Below are the code and all the weights of a small trained network. Each question names an input and a class and asks about switching units off, where a switched-off unit gives its printed mean instead of its output.

import numpy as np


def w(rows, s, z=0):
    codes = np.array(rows[::2]) - 128.0
    scale = np.full(codes.shape[1], s)
    scale[-1] = z or s
    return codes * scale


def f(y):
    return np.maximum(y, 0)


def log_softmax(a):
    a = a - a.max(-1, keepdims=True)
    return a - np.log(np.exp(a).sum(-1, keepdims=True))


def net(x, mask):
    res = np.array(x, float).reshape(1, 6) / 4 @ E
    y = f(res @ A[0][:, :-1].T + A[0][:, -1])
    res = res + np.where(mask, y, B[0][:, -1]) @ B[0][:, :-1]
    return log_softmax(res[-1] @ U[:, :-1].T + U[:, -1])


A, B = {}, {}
E = w([
[180,67,116,91,250,121,20],'x0',
[113,102,62,198,147,229,96],'x1',
[161,92,228,141,73,176,205],'x2',
[214,83,1,117,80,119,131],'x3',
[196,242,94,160,133,244,75],'x4',
[47,140,124,11,63,197,30],'x5',
],0.0064)
A[0] = w([
[72,138,241,102,167,106,129,177],'neuron 1',
[86,194,119,66,176,104,44,215],'neuron 2',
[44,80,111,72,104,152,41,186],'neuron 3',
[29,85,164,116,90,107,199,232],'neuron 4',
[88,31,169,121,100,94,172,237],'neuron 5',
[144,67,58,194,156,104,174,207],'neuron 6',
[176,52,120,213,190,174,87,174],'neuron 7',
[103,81,172,128,90,42,220,178],'neuron 8',
[136,189,238,122,154,124,165,207],'neuron 9',
[114,195,63,158,50,179,191,204],'neuron 10',
[147,73,95,60,105,107,37,196],'neuron 11',
[74,72,135,77,93,185,50,160],'neuron 12',
[168,123,76,27,136,83,51,164],'neuron 13',
[141,175,75,133,181,100,26,253],'neuron 14',
[181,162,98,30,134,99,89,193],'neuron 15',
[166,164,191,170,83,74,255,206],'neuron 16',
[167,110,101,150,224,157,93,177],'neuron 17',
[114,194,169,205,219,86,97,159],'neuron 18',
[27,50,231,86,130,162,149,161],'neuron 19',
[131,176,143,181,70,206,168,183],'neuron 20',
[199,103,87,212,157,211,119,220],'neuron 21',
[196,180,197,158,76,204,153,200],'neuron 22',
[188,40,68,183,213,141,84,159],'neuron 23',
[158,179,47,45,85,154,52,145],'neuron 24',
[38,152,70,95,114,174,62,198],'neuron 25',
[100,233,159,183,63,215,163,200],'neuron 26',
[176,70,118,177,109,65,220,195],'neuron 27',
[172,98,38,182,218,172,73,151],'neuron 28',
[54,164,179,148,192,47,127,151],'neuron 29',
[91,118,230,108,197,120,148,208],'neuron 30',
[90,180,73,97,103,133,28,199],'neuron 31',
[175,107,180,161,53,72,246,208],'neuron 32',
],0.0074,0.0046)
B[0] = w([
[49,90,224,79,207,94,40,209],'neuron 1',
[73,67,38,53,202,220,101,215],'neuron 2',
[196,24,120,59,98,113,92,212],'neuron 3',
[110,67,159,113,48,25,133,233],'neuron 4',
[190,53,147,120,103,27,198,239],'neuron 5',
[164,136,43,253,122,80,158,225],'neuron 6',
[224,141,155,200,162,79,80,217],'neuron 7',
[64,57,118,149,101,4,216,241],'neuron 8',
[37,184,241,90,176,111,85,209],'neuron 9',
[78,202,69,134,5,169,126,208],'neuron 10',
[230,79,67,27,198,197,200,214],'neuron 11',
[208,31,141,60,69,155,118,197],'neuron 12',
[168,89,71,24,238,205,231,213],'neuron 13',
[132,88,30,119,250,241,96,237],'neuron 14',
[107,190,88,53,213,161,214,198],'neuron 15',
[34,193,179,188,89,40,211,250],'neuron 16',
[200,147,130,185,233,112,65,211],'neuron 17',
[29,139,111,203,227,174,38,197],'neuron 18',
[189,29,229,75,99,89,60,219],'neuron 19',
[121,216,158,146,38,180,111,201],'neuron 20',
[226,219,145,191,127,159,73,232],'neuron 21',
[136,249,192,104,71,207,151,209],'neuron 22',
[226,185,109,208,214,64,105,234],'neuron 23',
[168,158,10,30,114,228,143,206],'neuron 24',
[138,33,55,64,65,136,37,208],'neuron 25',
[72,222,165,98,2,210,44,219],'neuron 26',
[113,145,89,220,127,35,228,240],'neuron 27',
[230,170,87,196,202,132,45,230],'neuron 28',
[30,87,119,154,197,72,71,200],'neuron 29',
[72,102,221,135,197,101,36,217],'neuron 30',
[108,81,6,42,105,203,85,209],'neuron 31',
[45,181,165,171,101,12,248,255],'neuron 32',
],0.006,0.0087)
U = w([
[96,106,54,198,82,42,255,168],'0',
[10,95,122,142,239,163,40,102],'1',
[121,235,239,139,77,222,138,209],'2',
[204,1,204,57,97,115,85,103],'3',
[189,106,29,13,200,224,182,71],'4',
[59,131,253,116,149,50,162,4],'5',
[254,157,110,225,216,139,69,180],'6',
[93,158,51,101,8,197,39,12],'7',
],0.0065,0.0017)

Each question gives the input, the list of numbers given to net, and the class t.
The units are the neurons (one row each of A and B). Each row of codes is followed by its name. A weight is (code - 128) times the scale printed after its matrix; where a second scale follows, it is the last column's (A, B and U).
mask holds one flag per neuron, in row order. A switched-off neuron (its flag False) gives its mean, the last column of its row in B, instead of its output. The means were averaged over made-up inputs and are rounded, as every weight is.
A unit's drop is (log p(t) with every unit on - log p(t) with that unit switched off) / (log p(t) with every unit on - log p(t) with every unit switched off).
The circuit of an input: a set's keep is (log p(t) with only the set's units on - log p(t) with every unit switched off) / (log p(t) with every unit on - log p(t) with every unit switched off). Starting from the 12 units with the biggest drops (on a tie, the unit counted first), units are removed one at a time, each time the one whose removal leaves the highest keep (on an exact tie, the one counted first), for as long as the keep stays at least 0.8.
circuit, biggest first: the units of the circuit, biggest drop first
unit that matters most: the unit with the biggest drop
k most important neurons: the k neurons with the biggest drops, biggest first
drop when u is switched off: that unit's drop, to one decimal
input [-4,2,7,4,-1,6], class 7: circuit, biggest first : neuron 10; neuron 26
input [8,4,5,0,-7,-1], class 6: circuit, biggest first : neuron 23
input [2,-4,4,8,3,-6], class 0: 3 most important neurons : neuron 32; neuron 27; neuron 16
input [-8,-1,-2,1,-8,7], class 3: circuit, biggest first : neuron 19; neuron 3
input [-4,0,6,2,-2,8], class 3: 2 most important neurons : neuron 19; neuron 12
input [0,-7,-8,-6,-4,7], class 4: 2 most important neurons : neuron 2; neuron 13
input [2,-5,-3,3,-6,1], class 4: 3 most important neurons : neuron 13; neuron 11; neuron 16
input [1,3,7,0,-5,-1], class 5: 2 most important neurons : neuron 19; neuron 30
input [-5,-5,8,8,8,-7], class 2: 2 most important neurons : neuron 22; neuron 26
input [6,-1,4,-2,-8,-7], class 5: 2 most important neurons : neuron 30; neuron 1
input [6,-3,6,-7,1,-3], class 5: drop when neuron 14 is switched off : 0.1
input [-3,-3,4,-8,-5,8], class 3: drop when neuron 12 is switched off : 0.4
input [-6,6,4,4,3,-6], class 2: drop when neuron 26 is switched off : 0.3
input [-5,-8,1,4,3,3], class 2: drop when neuron 25 is switched off : 0.1
input [-4,6,0,2,1,-1], class 7: unit that matters most : neuron 10
